Below are the code and all the weights of a small trained network. Each question names an input and a class and asks about switching units off, where a switched-off unit gives its printed mean instead of its output.

import numpy as np


def w(rows, s, z=0):
    codes = np.array(rows[::2]) - 128.0
    scale = np.full(codes.shape[1], s)
    scale[-1] = z or s
    return codes * scale


def norm(h):
    return h / np.sqrt((h * h).mean(-1, keepdims=True) + 1e-5)


def f(y):
    return np.maximum(y, 0)


def log_softmax(a):
    a = a - a.max(-1, keepdims=True)
    return a - np.log(np.exp(a).sum(-1, keepdims=True))


def net(x, mask):
    res = np.array(x, float).reshape(1, 2) / 4 @ E
    u = 0
    for l in range(2):
        y = f(norm(res) @ A[l][:, :-1].T + A[l][:, -1])
        res = res + np.where(mask[u : u + 3], y, B[l][:, -1]) @ B[l][:, :-1]
        u += 3
    return log_softmax(norm(res)[-1] @ U[:, :-1].T + U[:, -1])


A, B = {}, {}
E = w([
[153,255,126,102,177,148],'x0',
[124,71,47,65,233,224],'x1',
],0.0098)
A[0] = w([
[188,79,165,158,115,97,227],'L0N0',
[16,91,5,254,160,184,249],'L0N1',
[219,192,91,134,102,3,215],'L0N2',
],0.007,0.0018)
B[0] = w([
[107,69,82,161,112,86,204],'L0N0',
[194,132,111,100,114,99,248],'L0N1',
[47,156,184,245,99,238,254],'L0N2',
],0.011,0.0051)
A[1] = w([
[217,185,98,60,159,12,2],'L1N0',
[172,136,67,35,52,232,55],'L1N1',
[122,97,243,253,122,138,116],'L1N2',
],0.0067,0.0021)
B[1] = w([
[151,198,153,56,58,155,158],'L1N0',
[192,170,131,223,92,167,194],'L1N1',
[1,216,160,21,123,195,254],'L1N2',
],0.0086,0.0065)
U = w([
[98,254,104,181,180,98,253],'0',
[249,104,101,125,176,65,3],'1',
],0.0079,0.00027)

Each question gives the input, the list of numbers given to net, and the class t.
The units are the neurons (one row each of A and B). Each row of codes is followed by its name. A weight is (code - 128) times the scale printed after its matrix; where a second scale follows, it is the last column's (A, B and U).
mask holds one flag per neuron, layer by layer. A switched-off neuron (its flag False) gives its mean, the last column of its row in B, instead of its output. The means were averaged over made-up inputs and are rounded, as every weight is.
A unit's drop is (log p(t) with every unit on - log p(t) with that unit switched off) / (log p(t) with every unit on - log p(t) with every unit switched off).
The circuit of an input: a set's keep is (log p(t) with only the set's units on - log p(t) with every unit switched off) / (log p(t) with every unit on - log p(t) with every unit switched off). Starting from all 6 units, units are removed one at a time, each time the one whose removal leaves the highest keep (on an exact tie, the one counted first), for as long as the keep stays at least 0.8.
circuit, biggest first: the units of the circuit, biggest drop first
k most important neurons: the k neurons with the biggest drops, biggest first
k most important neurons of layer l: the k neurons of layer l with the biggest drops, biggest first
drop of u: that unit's drop, to one decimal
input [0,4], class 1: circuit, biggest first => [L1N2 L0N2]
input [-5,-1], class 1: circuit, biggest first => [L0N2 L1N2]
input [1,8], class 1: 3 most important neurons => [L1N2 L0N2 L0N1]
input [0,3], class 1: circuit, biggest first => [L1N2 L0N2]
input [2,5], class 1: 3 most important neurons => [L1N2 L0N2 L0N1]
input [-3,1], class 1: circuit, biggest first => [L0N2 L1N2]
input [2,7], class 1: 2 most important neurons of layer 0 => [L0N2 L0N1]
input [-3,-1], class 1: 2 most important neurons of layer 0 => [L0N2 L0N0]
input [1,3], class 1: 2 most important neurons => [L1N2 L0N2]
input [-5,2], class 1: drop of L0N2 => 0.1
input [-3,3], class 1: drop of L1N2 => 0.1
